Below are the code and all the weights of a small trained network. Each question names an input and a class and asks about switching units off, where a switched-off unit gives its printed mean instead of its output.

import numpy as np


def w(rows, s, z=0):
    codes = np.array(rows[::2]) - 128.0
    scale = np.full(codes.shape[1], s)
    scale[-1] = z or s
    return codes * scale


def f(y):
    return np.maximum(y, 0)


def log_softmax(a):
    a = a - a.max(-1, keepdims=True)
    return a - np.log(np.exp(a).sum(-1, keepdims=True))


def net(x, mask):
    res = np.array(x, float).reshape(1, 8) / 4 @ E
    y = f(res @ A[0][:, :-1].T + A[0][:, -1])
    res = res + np.where(mask, y, B[0][:, -1]) @ B[0][:, :-1]
    return log_softmax(res[-1] @ U[:, :-1].T + U[:, -1])


A, B = {}, {}
E = w([
[151,121,109,117,126,135,142,86,118],'x0',
[201,165,93,199,181,14,82,163,74],'x1',
[108,235,97,33,112,145,36,78,100],'x2',
[134,126,116,122,141,149,131,139,120],'x3',
[142,118,110,119,131,153,130,134,112],'x4',
[146,63,254,96,211,150,45,83,96],'x5',
[121,142,128,137,148,132,139,116,130],'x6',
[125,131,127,143,126,132,131,108,116],'x7',
],0.011)
A[0] = w([
[97,185,68,127,74,115,168,142,126,131],'neuron 0',
[113,103,28,198,121,145,152,150,177,103],'neuron 1',
[231,159,91,171,141,49,108,174,68,65],'neuron 2',
[107,213,137,60,112,120,133,113,58,23],'neuron 3',
[106,121,118,106,120,101,157,128,97,90],'neuron 4',
[146,120,95,107,140,188,113,185,161,100],'neuron 5',
[215,197,77,173,176,71,67,154,91,75],'neuron 6',
[88,146,90,106,94,163,67,142,80,82],'neuron 7',
[73,222,78,57,112,103,20,83,98,86],'neuron 8',
[74,143,133,83,88,212,162,104,189,100],'neuron 9',
[117,223,83,80,126,159,96,141,114,84],'neuron 10',
[121,241,106,81,96,151,64,104,91,73],'neuron 11',
[180,67,146,176,128,114,196,146,165,3],'neuron 12',
[127,90,99,141,184,136,191,132,126,34],'neuron 13',
[101,156,30,166,42,127,171,163,150,123],'neuron 14',
[180,197,102,191,159,91,62,145,49,117],'neuron 15',
[99,124,48,103,152,130,151,172,105,115],'neuron 16',
[106,243,108,32,110,112,63,101,110,77],'neuron 17',
[116,40,124,191,126,87,203,130,140,43],'neuron 18',
[64,101,156,112,36,225,188,125,172,56],'neuron 19',
[77,152,143,48,116,169,164,121,152,80],'neuron 20',
[89,212,28,109,56,105,147,163,157,152],'neuron 21',
[227,187,106,107,163,42,104,152,117,92],'neuron 22',
[22,106,132,111,67,244,105,89,178,117],'neuron 23',
[121,50,254,66,229,142,13,63,109,157],'neuron 24',
[93,186,56,148,35,122,173,133,163,150],'neuron 25',
],0.0081,0.0033)
B[0] = w([
[168,157,187,41,184,132,94,105,65,177],'neuron 0',
[152,120,151,138,202,127,55,177,103,172],'neuron 1',
[78,162,32,142,9,148,141,70,205,193],'neuron 2',
[116,78,152,160,134,144,153,186,125,162],'neuron 3',
[174,125,134,130,119,136,148,111,108,132],'neuron 4',
[158,161,132,168,126,119,154,110,140,143],'neuron 5',
[93,189,106,120,48,87,149,55,224,194],'neuron 6',
[113,95,109,150,142,138,134,155,156,157],'neuron 7',
[119,23,117,219,137,222,200,224,125,199],'neuron 8',
[113,179,48,143,62,112,98,106,189,196],'neuron 9',
[112,74,139,132,129,128,165,140,108,173],'neuron 10',
[91,71,173,212,158,179,161,214,98,185],'neuron 11',
[112,46,150,193,132,211,161,229,128,170],'neuron 12',
[127,107,120,138,133,139,153,173,124,149],'neuron 13',
[187,131,186,101,189,99,72,121,75,195],'neuron 14',
[138,185,109,130,22,138,161,56,127,191],'neuron 15',
[154,142,103,113,160,131,100,143,120,152],'neuron 16',
[82,41,162,195,205,126,163,216,131,194],'neuron 17',
[63,38,146,155,144,193,145,225,109,179],'neuron 18',
[94,171,73,165,35,128,174,96,174,205],'neuron 19',
[86,158,82,87,69,85,181,69,220,176],'neuron 20',
[210,138,141,114,194,127,106,55,64,201],'neuron 21',
[83,160,108,107,56,134,134,58,174,181],'neuron 22',
[117,204,67,159,30,46,114,93,162,212],'neuron 23',
[226,169,151,43,196,88,22,89,30,255],'neuron 24',
[197,176,197,26,214,79,84,101,2,195],'neuron 25',
],0.0066,0.018)
U = w([
[217,173,155,101,185,109,56,120,81,254],'0',
[118,196,92,150,53,111,140,108,207,44],'1',
[131,7,143,198,155,131,179,195,139,87],'2',
],0.014,0.00065)

Each question gives the input, the list of numbers given to net, and the class t.
The units are the neurons (one row each of A and B). Each row of codes is followed by its name. A weight is (code - 128) times the scale printed after its matrix; where a second scale follows, it is the last column's (A, B and U).
mask holds one flag per neuron, in row order. A switched-off neuron (its flag False) gives its mean, the last column of its row in B, instead of its output. The means were averaged over made-up inputs and are rounded, as every weight is.
A unit's drop is (log p(t) with every unit on - log p(t) with that unit switched off) / (log p(t) with every unit on - log p(t) with every unit switched off).
unit that matters most: the unit with the biggest drop
top k neurons: the k neurons with the biggest drops, biggest first
drop of u: that unit's drop, to one decimal
input [-5,-2,2,7,5,-2,0,8], class 0: unit that matters most -> neuron 2
input [4,2,-7,7,1,-8,8,1], class 0: top 2 neurons -> (neuron 25; neuron 14)
input [3,2,-4,-4,-6,-3,2,2], class 2: top 2 neurons -> (neuron 24; neuron 18)
input [-8,7,8,-4,-3,1,8,3], class 2: top 2 neurons -> (neuron 8; neuron 17)
input [4,-4,-6,6,-1,-6,2,4], class 0: top 3 neurons -> (neuron 25; neuron 14; neuron 8)
input [3,7,-7,3,-7,1,5,-5], class 1: top 2 neurons -> (neuron 2; neuron 6)
input [-5,7,7,2,-6,2,3,1], class 1: top 3 neurons -> (neuron 6; neuron 15; neuron 22)
input [-5,8,8,-2,6,-8,6,-4], class 0: top 4 neurons -> (neuron 21; neuron 25; neuron 0; neuron 14)
input [6,3,-5,-1,-2,4,-8,-5], class 2: top 3 neurons -> (neuron 25; neuron 12; neuron 18)
input [-6,6,7,1,6,6,3,-7], class 2: top 4 neurons -> (neuron 8; neuron 17; neuron 11; neuron 25)
input [1,2,-4,8,-8,-4,5,-8], class 0: top 2 neurons -> (neuron 8; neuron 17)
input [-5,-7,-7,3,6,1,-8,1], class 1: top 2 neurons -> (neuron 19; neuron 23)
input [-5,-8,4,-1,-4,7,-5,6], class 1: top 3 neurons -> (neuron 23; neuron 20; neuron 19)
input [-6,0,-2,5,4,-2,3,8], class 0: unit that matters most -> neuron 8
input [4,5,6,3,0,-2,6,0], class 2: top 4 neurons -> (neuron 8; neuron 17; neuron 11; neuron 23)
input [4,4,5,-4,8,4,0,-7], class 2: drop of neuron 8 -> 0.4
input [-3,0,-5,7,2,-8,-5,3], class 0: drop of neuron 24 -> 0.0
input [-4,3,7,6,7,-5,7,0], class 2: drop of neuron 24 -> 0.1
input [-3,6,-6,-4,-8,2,6,3], class 1: drop of neuron 6 -> 0.3
